Below are the code and all the weights of a small trained network. Each question names an input and a class and asks about switching units off, where a switched-off unit gives its printed mean instead of its output.

import numpy as np


def w(rows, s, z=0):
    codes = np.array(rows[::2]) - 128.0
    scale = np.full(codes.shape[1], s)
    scale[-1] = z or s
    return codes * scale


def norm(h):
    return h / np.sqrt((h * h).mean(-1, keepdims=True) + 1e-5)


def f(y):
    return y / 2 * (1 + np.tanh(0.7978845608 * (y + 0.044715 * y**3)))


def log_softmax(a):
    a = a - a.max(-1, keepdims=True)
    return a - np.log(np.exp(a).sum(-1, keepdims=True))


def net(x, mask):
    res = np.array(x, float).reshape(1, 4) / 4 @ E
    u = 0
    for l in range(2):
        y = f(norm(res) @ A[l][:, :-1].T + A[l][:, -1])
        res = res + np.where(mask[u : u + 12], y, B[l][:, -1]) @ B[l][:, :-1]
        u += 12
    return log_softmax(norm(res)[-1] @ U[:, :-1].T + U[:, -1])


A, B = {}, {}
E = w([
[151,87,71,63,95,88,192],'x0',
[201,137,143,161,123,252,155],'x1',
[154,48,167,129,148,92,171],'x2',
[31,107,144,118,3,143,131],'x3',
],0.0079)
A[0] = w([
[62,126,133,113,132,94,80,153],'0.n1',
[112,85,178,152,37,126,254,44],'0.n2',
[162,55,227,235,142,194,197,158],'0.n3',
[107,78,110,131,135,51,130,119],'0.n4',
[142,122,181,139,118,59,153,58],'0.n5',
[167,200,14,83,136,115,174,57],'0.n6',
[232,91,86,153,99,170,152,35],'0.n7',
[70,156,115,14,174,99,136,252],'0.n8',
[225,116,137,165,155,110,168,206],'0.n9',
[220,154,197,211,106,178,133,48],'0.n10',
[131,58,130,81,37,175,147,19],'0.n11',
[88,149,124,141,169,74,85,112],'0.n12',
],0.0093,0.0038)
B[0] = w([
[119,160,115,102,45,143,103,175],'0.n1',
[1,83,200,88,72,42,101,198],'0.n2',
[143,101,142,239,29,255,138,255],'0.n3',
[122,36,111,78,95,100,161,176],'0.n4',
[110,76,124,71,136,123,147,138],'0.n5',
[152,75,200,216,66,159,188,168],'0.n6',
[43,50,212,131,107,73,90,173],'0.n7',
[200,107,203,128,95,128,171,205],'0.n8',
[154,144,149,113,217,104,232,216],'0.n9',
[78,158,23,236,201,136,61,212],'0.n10',
[67,83,226,164,76,35,162,179],'0.n11',
[142,157,139,59,53,93,84,162],'0.n12',
],0.0079,0.0076)
A[1] = w([
[109,223,163,171,85,170,76,176],'1.n1',
[98,172,111,73,129,130,51,50],'1.n2',
[109,41,95,87,98,119,78,150],'1.n3',
[201,71,100,153,204,134,197,164],'1.n4',
[180,177,155,230,105,174,161,199],'1.n5',
[205,166,152,116,124,141,148,150],'1.n6',
[188,67,145,150,15,146,115,180],'1.n7',
[161,186,160,123,181,80,107,127],'1.n8',
[253,143,157,193,129,174,174,225],'1.n9',
[141,103,119,209,138,214,160,80],'1.n10',
[84,85,156,93,66,66,118,74],'1.n11',
[93,168,6,104,165,166,81,4],'1.n12',
],0.011,0.0039)
B[1] = w([
[192,157,77,119,215,209,84,230],'1.n1',
[231,102,150,154,162,98,229,144],'1.n2',
[99,125,175,170,96,130,205,176],'1.n3',
[167,227,61,62,176,198,83,208],'1.n4',
[68,112,63,86,152,127,48,254],'1.n5',
[126,133,93,57,129,97,64,148],'1.n6',
[46,140,119,157,106,85,121,249],'1.n7',
[108,97,158,43,135,2,159,138],'1.n8',
[25,123,73,107,133,152,56,248],'1.n9',
[62,146,57,200,117,167,45,228],'1.n10',
[66,143,146,169,92,140,184,239],'1.n11',
[158,38,242,91,175,49,195,140],'1.n12',
],0.0091,0.0094)
U = w([
[234,190,201,111,75,118,195,2],'0',
[4,46,235,134,28,23,199,246],'1',
[244,145,140,49,241,93,117,85],'2',
[50,150,48,187,177,223,21,212],'3',
],0.011,0.0053)

Each question gives the input, the list of numbers given to net, and the class t.
The units are the neurons (one row each of A and B). Each row of codes is followed by its name. A weight is (code - 128) times the scale printed after its matrix; where a second scale follows, it is the last column's (A, B and U).
mask holds one flag per neuron, layer by layer. A switched-off neuron (its flag False) gives its mean, the last column of its row in B, instead of its output. The means were averaged over made-up inputs and are rounded, as every weight is.
A unit's drop is (log p(t) with every unit on - log p(t) with that unit switched off) / (log p(t) with every unit on - log p(t) with every unit switched off).
k most important neurons: the k neurons with the biggest drops, biggest first
k most important neurons of layer l: the k neurons of layer l with the biggest drops, biggest first
drop of u: that unit's drop, to one decimal
input [-2,7,7,8], class 1: most important neuron : (0.n2)
input [-2,-4,-4,-6], class 1: 2 most important neurons : (0.n3 1.n8)
input [-4,2,7,7], class 1: 2 most important neurons of layer 0 : (0.n2 0.n11)
input [-6,-1,-4,-7], class 2: 2 most important neurons : (0.n3 1.n8)
input [7,0,5,-4], class 2: 3 most important neurons : (1.n4 0.n9 0.n3)
input [-3,2,5,5], class 1: 2 most important neurons : (0.n2 0.n11)
input [-7,-2,-1,-6], class 2: 4 most important neurons of layer 0 : (0.n3 0.n6 0.n12 0.n8)
input [-1,-2,-5,7], class 1: 2 most important neurons : (0.n10 0.n3)
input [3,-3,3,-2], class 0: 2 most important neurons of layer 0 : (0.n3 0.n4)
input [3,0,-1,-8], class 2: 2 most important neurons : (0.n3 0.n9)
input [-5,-2,-6,1], class 2: 2 most important neurons of layer 0 : (0.n3 0.n6)
input [-2,-5,-5,-6], class 1: 2 most important neurons of layer 1 : (1.n8 1.n4)
input [7,-7,-3,-7], class 1: 2 most important neurons of layer 1 : (1.n1 1.n7)
input [-3,-4,-3,-7], class 2: most important neuron : (0.n3)
input [-2,1,8,3], class 1: drop of 0.n2 : 1.1
input [-5,-7,-6,-6], class 2: drop of 0.n3 : 0.1
